Each row is followed by its class.
[ 126 -102  299  181  423  182  263  -78  318 -381 -236  -26   41 -139
  458  211  -74 -160 -428 -161 -174 -213  -82  -38  209   14  300 -238
 -107   66  224   34   22   -9  150  127  -55  147 -163] : (143)
[ 300   39  245  278  304  120  334 -209  -23 -291  149 -422 -176 -381
  147 -184  135    0  -69  193   98   76   39   97  170  -83   27  222
  170   14  400  164  262 -168  207  -75   97  109 -120] : (55)
[-446   86  254  312  408  169  112 -253  275 -117  313  107 -394  140
  453   30  -96 -249  300  -31  243 -539  235  -21    7  -43    4    1
  -87  -65  517 -151   11 -135 -115   99   66  283  720] : (172)
[-131 -128  447  475  336  117  122  -72  261 -586  -49 -374 -267   84
  417  153  177 -511   55 -365  316   29  136  104  169 -128   53  116
   48 -211    5  312  141  157  -13  122  306  264  205] : (143)
[ 424  174  280  -27   34 -110  101  -52  267 -345  303 -395  -82 -412
    8 -204  269   78 -278  204  214 -101  182 -155   73 -182   84  305
 -526 -220 -154 -240  139 -363  371   71  119  134   15] : (4)
[ 490  -10  -19 -362 -152  121   87 -172  163 -312  210 -168  203 -298
  314  -95  -72 -260   25  -37  -23  306   54  303  213 -342   90   14
 -129 -133  413  309  253 -183  -40  130  118  113  150] : (168)
[ 352 -295  269   94   46 -230  101  -80  469  136   10 -308  475 -366
 -189 -253  167  119  196   14 -103   86  -34   60  -29  -21  429   14
 -241   99  -21  305  477  -37  434   61   -7  124 -430] : (28)
[-767  122   87  -81 -240 -382 -204 -516 -100  104  280  273 -163   83
 -573 -218 -147  240  146   77  280   21  164   11 -147  -98  120  200
 -294 -141   15  -78   45  368 -300 -100  255  301  439] : (28)
[ -70  -31  579  -33  -84  381 -301   24  451   54 -190 -381  201   -2
 -220 -219 -146  342  157   38   75  318 -213  493 -233 -174   27 -402
    6 -213  -15 -182  272   61  228  101  132 -135  -19] : (28)
[ 218  425  -88  216  -78  122    8  360 -281  -69 -134  293   17 -351
 -356  240  135  520 -250  393 -505 -271  -90 -150 -173   61 -126  -77
 -293  -52 -199 -323  -56  105 -213   97  -91  145 -186] : (67)
[-278  580  175  -30  263 -208 -107   29 -123  316  -28  527   26 -115
 -358   28   27   64  -71  360 -107 -155   36   33  189  105  -37  -59
  -63 -196   15 -139   67  483 -498  148  -78  -21 -322] : (43)
[-181  -82   44  303  -50   21  252 -117  267  138 -513  310   60 -308
  461  -94  -67  -88  102  121 -228 -462  -25  -71  303  333  478  163
 -252 -137  587 -318 -249 -152  178  -48 -368  217  -17] : (162)
[ 382  -16   99  -75 -113   47  265  -34   65 -318  546 -139 -207 -476
   71  244  -26   43 -154  -62 -100  146  238  194  152 -367 -209  -59
 -585  -26  497   94  345 -124  -33   57  525  214 -104] : (67)
[ -68  -13 -319   26 -142 -306  -88 -292 -170  367   30  326  182  106
  164 -325 -320  254  434    1   70 -121  102 -233   -7   -7  240   63
 -139   40  575  117 -169  134 -279 -133  111 -271  324] : (43)
[  75  415  -93 -167 -124 -183  -99  107 -359  212 -152  185   -2 -249
 -112 -136  -67  368 -322  402 -360  155  -88  191   -5  211  -49   -1
   38   13 -248  -35  -57  167 -388  141  -38   38 -326] : (55)
[-242  -38  142  439  231   12  106 -119  237  -16   40  -90 -344  185
  603   63 -183   46  464  -49   16 -162  -13  -47  142   75  191    9
   59 -366  491  -59  -22  175  -41  111 -233  114  605] : (43)
[-114  223    7  -67  -33   12 -141  157  -51   28 -350    5  290  115
  -16   46  245   21 -536   62 -388 -115 -113 -411 -172  240   80  245
  196 -167 -435 -217 -305 -346  146   56 -294  275  183] : (55)
[ -39 -183  134   58  258 -141 -227 -212  496  310 -500  234  248  -39
  -28 -527   83   96  -87  244  -93  -66  266  -52   21  135  180  164
  -66 -143   30  -14   -3  150  159   97 -167   11 -163] : (168)
[-266 -188   44 -202 -249 -114  436 -333 -135  460  -63  -72   15 -153
 -122 -187 -164  184  166  454 -216  -98  259  118  -37  208  457 -152
 -335  -66  403  211  -25 -113  -23  -23 -295   16  -43] : (162)
[ -19  -54   25  644  455  -32  445 -111   74 -105  -29  -39 -277   12
  656   65   63 -406   92 -143  108 -456   -3   -1  184  176  165  -30
   99   68  121 -321 -375 -157   44   47 -283   66  240] : (162)
[-110  -32  176  449  596   51   69   72  325 -291  114 -238 -258  203
  278  263 -131 -191  172  -30  130 -327   43 -153  144  -61    1   36
    1  -87  193  -25   98  -75  216  165  -41  -57  380] : (67)
[ -64  262 -144 -145  -81  160  -72  242 -213 -167   27  263  -59   86
 -112  344  143  465  -40  -15 -284 -281  -40 -212 -147  262 -120   39
  -29  -21  -20 -228 -150   10 -101  -23 -136  160  290] : (28)
[ -42 -137  208  308  232  489 -131   22  358   94  -19 -333  197 -156
  440  -22 -322  280  -95  485 -316  541 -103   -2 -165   54   81 -281
  128  257  497   27  231 -165 -106  248  140  495   36] : (10)
[ 313 -217  288  -29   90    2  186  -71  298 -301   22  -20 -464 -328
  302  -34   77 -380 -368  146  362 -351  112    5  116  -79   95   90
 -286 -109  172  -41  181   91  351  110  -75  161 -281] : (4)
[-249   18  255  201  156  341 -177  165  329 -668  109 -416  108   14
   52 -224 -187   16 -125  402   63  200 -128  106  -84  -57  -78 -272
   21   31 -350  -45  -26 -302   32   85    3  -55  -69] : (43)
[ 448 -280  197   70 -102 -102  329 -344  -62 -169  448  -97 -196 -261
 -129 -168  -33    3  -72 -218  307 -191   41  227  314 -219  243  164
 -237   36  548   36  225 -116  -25 -275  355 -343  197] : (43)
[-228   90  -79 -297 -329 -236  -39 -131   32  193  112   17  120  -70
 -207 -278  160  461  650  -44 -147  -82  -91  175  222  129  214 -102
 -346 -139  421 -119   63 -156  134 -295 -338 -374  123] : (28)
[  56  232 -391 -336   39   55  175   67  -75   45  -19  -47 -233   20
 -151  361  210  343 -275  159 -180 -144  108  -81 -247   85 -149    3
 -306 -170 -282 -436 -123 -258   24  -36 -340  203  211] : (67)
[-282  -57  259  313  -30  228 -346    5  207 -168    1   -1  -91   97
   -2 -258 -361   80    4  186 -185   34 -109   64  109  -93  -62  274
  107 -274   -4 -149    4  -18   82  -49  271 -259  158] : (143)
[ -44 -403  120  511  138   30   13   83  -53  280 -111    2  125   39
 -360  157   18 -320  547 -244  174 -218  216 -502  290 -194 -195  -52
  -65  433 -326  110  263   62  105   15  171 -368 -118] : (143)
[-260 -210 -283   54  -55 -228 -213  -12   89  117  608  -67  176  -39
 -557   46 -141 -139  381 -351 -161  142 -253 -175  109  -51 -362 -373
  108  590  -29  -54  233 -141 -131  -24   13  -62 -420] : (55)
[ 503 -186  453  -78  -10   75  241 -151  122  -20  273 -289   72 -203
  -74  -90  348 -152 -148  -15  144  180   21  589   91 -240  291   47
 -200 -256   86   73  269  -36  284   73  219  -59  164] : (67)
[-221   50  112 -182   35  370 -231   40    9  153 -368  155   42   10
 -645   78 -196   81 -408  499  126  397  290  387 -365 -147 -282   23
  -67   64 -410  209  -27  516 -435  192  164  233  -59] : (143)
[ 314  235   62  130  521  130   60  114  349 -657 -123 -304   29   67
  575  150 -111  -81 -151  148  178 -300  -41  -76   28 -182  328  209
 -219 -237  371  -52 -101 -282  271   89   -4 -154  507] : (10)
[-544 -108  -19   50  -65 -357  158   50  197  208 -251   85 -124  194
  250 -245 -128  176  225  363  243  186 -166  489  201  148  531 -311
 -238  -40 -116  122 -139  109  127   72 -358 -166  292] : (143)
[-482    8  236  -23   62 -175  214 -235  228  211 -209   34 -306  136
  -85 -188 -149  280  221  237  282 -321  203  181   70  216  503  228
 -377 -408 -116 -119   -6  173   81  -94 -140  -60  253] : (172)
[-271  -46   71  154  112  372 -300   60  325 -152  -74   55   28   73
   74 -255  -13    2   45   27   38  231 -425  373   -2   -6   35 -398
  271 -253  236   81  189   70   26 -155 -114 -181  -43] : (143)
[ 121   87  392  205  289  128  340   -8  219  -83 -269 -441 -268  112
   22  113  -96  -38  143 -159  236 -419  149 -149   84 -108  300  121
 -290 -193  217  119 -183 -149   92  162 -139 -322  333] : (168)
[-122  -18 -153 -434 -325 -306  237 -207   92  409  279    6  284  113
 -152 -426 -309  494  516  185  -83   45  -58  314 -106   63  498  -93
 -212 -122  519  264 -170 -112  240 -148 -280 -379  164] : (168)
[-336  -89  207 -131  166  107   91  166  473  118    2   30 -225  353
   72  210 -131  285   87  -33  -47 -201  109   -3   73  249  125   53
 -191 -266  -78 -210 -167   77  178  170 -247   70  257] : (55)
[ 668 -245  119 -249 -490    6  242   94  311  -65  259   17  -92 -367
  252  -94  124  187  143 -305 -121  -30   21  182  156 -374  -37   12
 -321  -72  373  156  502 -175  270  -82  359   79 -275] : (143)
[ 488 -107  243 -199 -157   71  298  -52  246 -364  521 -182 -161 -315
  175 -269   54  302  150  183  208  -50  194  257   68 -158    6  158
 -277   27  327   41  368 -176   81 -139  382   83 -249] : (43)
[-584   24  378  351  176  -95  193    9  516  160 -825  430  257 -215
  622  -77   75 -294 -267  456 -150 -114  328 -115  206  -12  450  146
 -570 -112  138  161 -146  -11  147  147 -120  558   30] : (143)
[ 278  -66  228   50 -206  -99   73  101  336  -91  197  -97 -211 -235
  232 -242  222  228  389  -73   50  121   23  -77  302 -198   34  186
 -248 -175  331  133  356   17  247  -23  183  113 -205] : (172)
[-204  191  130  -57  261  272 -307  -82  -37 -443  197 -311  141   71
  -54 -248   12  -24 -388  243  194  658 -314  595 -156  156  -16 -121
  329  -81 -253 -114 -263   93   54   -3  151  -91 -105] : (143)
[-142   52  196   15  121 -168 -149  -84  271 -213 -482   75  140 -131
  -52 -206  394 -139 -402  343   33  -77 -160  247 -145   35  463  328
 -120 -256  417   -2  -67   28  308   -1 -100  239  116] : (55)
[ 113  303 -145  350   66  224   58  258  -94  -35 -105  290  -59 -310
 -122   98   11  358  -54  388 -378  127  -69   43  -35   31 -104  138
  -85  -42 -286 -109   89  183 -436   22  190  199 -340] : (168)
[ 218  233 -179 -202 -168 -226 -207  -16 -202   69  462  138  -20 -346
 -323  -42 -177 -381 -143  -20  140  -78  -98 -301  112 -172 -270 -244
 -115    7  108  -17  235   20 -237   43 -138  -91 -324] : (168)
[ 364 -118  298  327  333  340   34  209  166  146  107  -35   46 -206
  166  -15   66  307  297  -51  188  126   86 -266  255  -36 -116  -36
 -121  194 -144  110  369   64  290  -44  237 -172 -244] : (172)
[-202 -343  178  159  261 -127   46  -70  166   54 -610  152  176  296
    5 -211  381 -140 -342  403  -15 -249  102  278  -31  257  577   94
  -26   63  475 -172 -344 -131   27  -19   49 -167  252] : (162)
[-116 -203 -191   11  -71  -90 -117   55   69 -179 -321  143  255  -11
 -446   54    6 -257  208 -246  -47 -201   22 -331  173 -235 -325 -204
  111  458 -110   35  199 -172   36  -45  115 -160 -463] : (162)
[-174  -89  358  406  201   98  412 -165  242 -480 -445 -131 -109  170
  293  -71   30 -154  245   13  -74 -526 -184  -92  165   10  659  206
  132 -107  647  150 -368  -32  279   69 -447  -12  379] : (168)
[  85   85   52  351   26  218   92  197   33  314 -167    1 -416    7
  -70  146  143  589  144  -62 -171 -383  -26 -639 -230  168   12  324
 -112 -152 -161 -170    5   15   25    3 -126  215   57] : (55)
[  78 -127   30  354   29    4 -104  181   80  142 -203   61  -42  -47
 -297   -2  116  721 -354  274 -170 -217  -43   50 -321  224  108   70
 -247  143 -280 -401   47 -180   47 -104   97  104  346] : (67)
[ 235  147  462  138  384   44  125 -191  368 -469 -130 -455 -222   34
  633 -113  -89 -356 -232  -73  238 -321  -62  326 -111 -193  305  230
   38 -261  424  100 -226 -181  385  265   30  -55  465] : (4)
[ 290  185  318 -308   54  -52   80 -106  -35 -184 -210 -302    3 -227
  -90   33  144  -26   61 -274   85 -259  277 -357  406 -123   -2  228
 -306  -23   -7  186  250 -203  115   78   93 -198 -179] : (55)
[ 489 -178  336  -79 -181  105  240 -205  109 -206  393  -55  -46 -405
  -95 -232  220  -55  -59   44  125 -283   98  262  213 -211  135   72
 -351 -213  107 -206  220 -105  338 -150 -158  -87  156] : (143)
[-155  153   82  239   12  -83 -328  -28  331 -853  -29  -75  169  -92
   77 -570 -106  272 -190  186 -211  251 -542  506  298 -166  -58 -528
  363  -45 -147 -413   33 -171   -3   25 -125 -190    5] : (43)
[-297  218  205  286  -11  -32 -165   90   84  581 -332  609 -169  -51
 -151   -6 -257  398  160  151   27 -229  124 -312  -36 -136  -55  341
 -266   51 -399    7  182  399 -303   98  245  235   67] : (55)
[ 132 -322 -297  167 -153  -60  163    9   49  172  230  188 -269   20
 -343   93 -402   53  313   -1   -2 -357  112  -81   35 -126  -91  155
 -107  176  -47  -38  105  191 -263  -44  -59 -139   84] : (28)
[ -68   -2  257  137  169  -79   59 -174  215 -346  242 -188 -286  157
  183  -53   48 -404  134  -90  273 -241  -88  425  -11  -91  144  -84
   74 -286  102 -134 -143  144  -13  188 -296   75  494] : (162)
[-302 -113  376  599  456  392 -151  147  399  -59 -403 -208  -43  -30
  -43  -41   49 -105 -238  100  113  252   57  200  -22  122  -41  128
   78 -213 -234  134   77   99    7   69  245   78  -75] : (55)
[-515  100   37 -257 -140 -202  411 -226   48   30 -170  146 -210   95
  193 -251  -47  391  106  508  111  -96  173  119  146  145  591  169
 -363 -487  302  -16 -255   -5  395  -87 -290   28  398] : (172)
[-262  278  154   87  102  154   36  -46  325 -245  -74 -236  -67 -134
   64 -276 -225  283  303  328  -46   71   -7  -98  237  -92  -24 -172
  -23 -194 -254  -59  159 -164    9  239 -218   40  -86] : (43)
[ -71  -77 -147  130 -104  216  109  153  138  250 -452  197 -152   84
    6  300  -47  780   86 -305 -417 -137   17 -449    6  139    4  -54
 -132 -105  -67   35   -6   36   84   11 -154  115  248] : (4)
[  44   60 -413 -287    7   34  292 -208 -187 -352  380  -79 -117   47
 -634  151  -21 -163  480 -273  -42 -446  141 -100  212  -36 -279 -190
  110   94 -279 -201  -31   46 -315   22 -390 -249 -223] : (28)
[ -54  219  -18  282  149  422 -307  141  192 -539  356 -266  116  -17
  -20 -129 -354  164  129  -73 -191   35 -559  512  109   69   52 -190
  179 -214 -171 -239  -65 -345   36   29    5 -534  376] : (10)
[-389   23   24 -124 -198 -245  172 -294  220  412  196  226   46  151
 -319 -328 -347  441  244  429   18  -50   34  318  -30  -70  558  212
 -268 -546  359  -31   23  113  -30 -119  -10 -154  491] : (43)
[ -46  -29  288  409  707  120 -111   19  424 -668  -33 -578 -237  326
  515  148  258 -503  140 -208  313   -3   49  174    0 -125 -126  -89
  182   -4  -36   18  -66   43  -69  229 -164   98  478] : (28)
[-142 -122 -356 -270 -317 -215  192 -284  -55  267  271  103  319  -45
  -94 -274    5  556  401  -29  -12  247  212   85  111  156  199 -157
 -293  119  482  -19   33 -120 -226 -391   89   -3  101] : (28)
[-201   19 -213 -144 -188  -68   29  -14   33  139   70   13  166  -22
 -436  -48 -103 -236  361 -101  -65  -58   49 -509  117  -79  -85  -75
  -41 -157 -678   32   81   44  116  110 -263  -37 -493] : (172)
[-249 -181  563  373  124 -105   83  -93  238 -111 -899   51  -41  -94
  433 -330  160 -191 -177  264  235  -83  465 -124  336  122  327  257
 -266   11  129  195 -173  293 -143  159   72  299 -115] : (55)
[ -54   45  -18  109   91 -295  113   32  -90 -149  294 -144  -96  -29
 -558   54  345  150  357 -141   70   93   44  259  179 -182 -315 -239
 -179  349    4 -116   28  105  -87 -127  162 -379 -286] : (4)
[ -70 -140  379  423  280  259 -242   65  489 -390   -6 -580   51  -43
  -46 -311 -314  398  -15  198  -58  476  -77  225   19 -105 -256 -197
  255   73 -420  -17  201 -154  256  248  214  -85  -32] : (43)
[ 337  161  278 -190  -71  -44  200 -225  -69 -389  385 -112 -312 -315
  202 -148   73 -232 -118  -75  355 -250  293   76  200 -338  -55  238
 -359 -252  -60  177  300 -135   56  -55  269  -11  136] : (143)
[-192  220  156  183  445   78   90 -354  135 -494  320 -506 -395   61
  524  -88   58 -365  144 -128  403   62   31  254  -58  -97  -12   38
   -8 -201  115 -144  -95  -65  -79  -33  144   65  123] : (10)
[ 387  -43   49  423  143   38  200  235  463  -17 -146 -297 -219  -44
   63   84  -68  154    5 -299 -205 -175 -285   46  -88 -146  176  137
  -25 -297  191  125   66 -199  265   60  -38 -180   62] : (168)
[-291 -109  168 -125  -55 -236   47 -467 -133   -7  350   11  128    3
 -177 -254 -146  182   84   33  355   34  300  -16  178  198  342   83
 -139  153  247  222  149  116 -283 -122  226  186  351] : (10)
[  37   82  264  350   23  369  -33  214  521  132 -201 -258   40 -194
  172 -182 -339  222 -241  376 -436  434  -96   53  -81 -295  -64  154
  -92 -315 -340  -20   15 -193  172  203   68   88 -149] : (28)
[-149  142 -154  370   74  258   33 -178  -63  559 -346  289 -342 -205
 -594   42 -263  677  432  202 -137   76  155  -25 -170 -104 -200  259
   34  -53  363  -17  251  578 -389   39  384  186 -158] : (172)
[ 152 -137  256  280   40 -130  221  154   55 -239  223 -201 -268 -214
  614  116  443  -40  115   14   25  279  111  -24  401  -95   -9  156
 -295   93  393  128  267 -175  217  -92  428  116  -58] : (4)
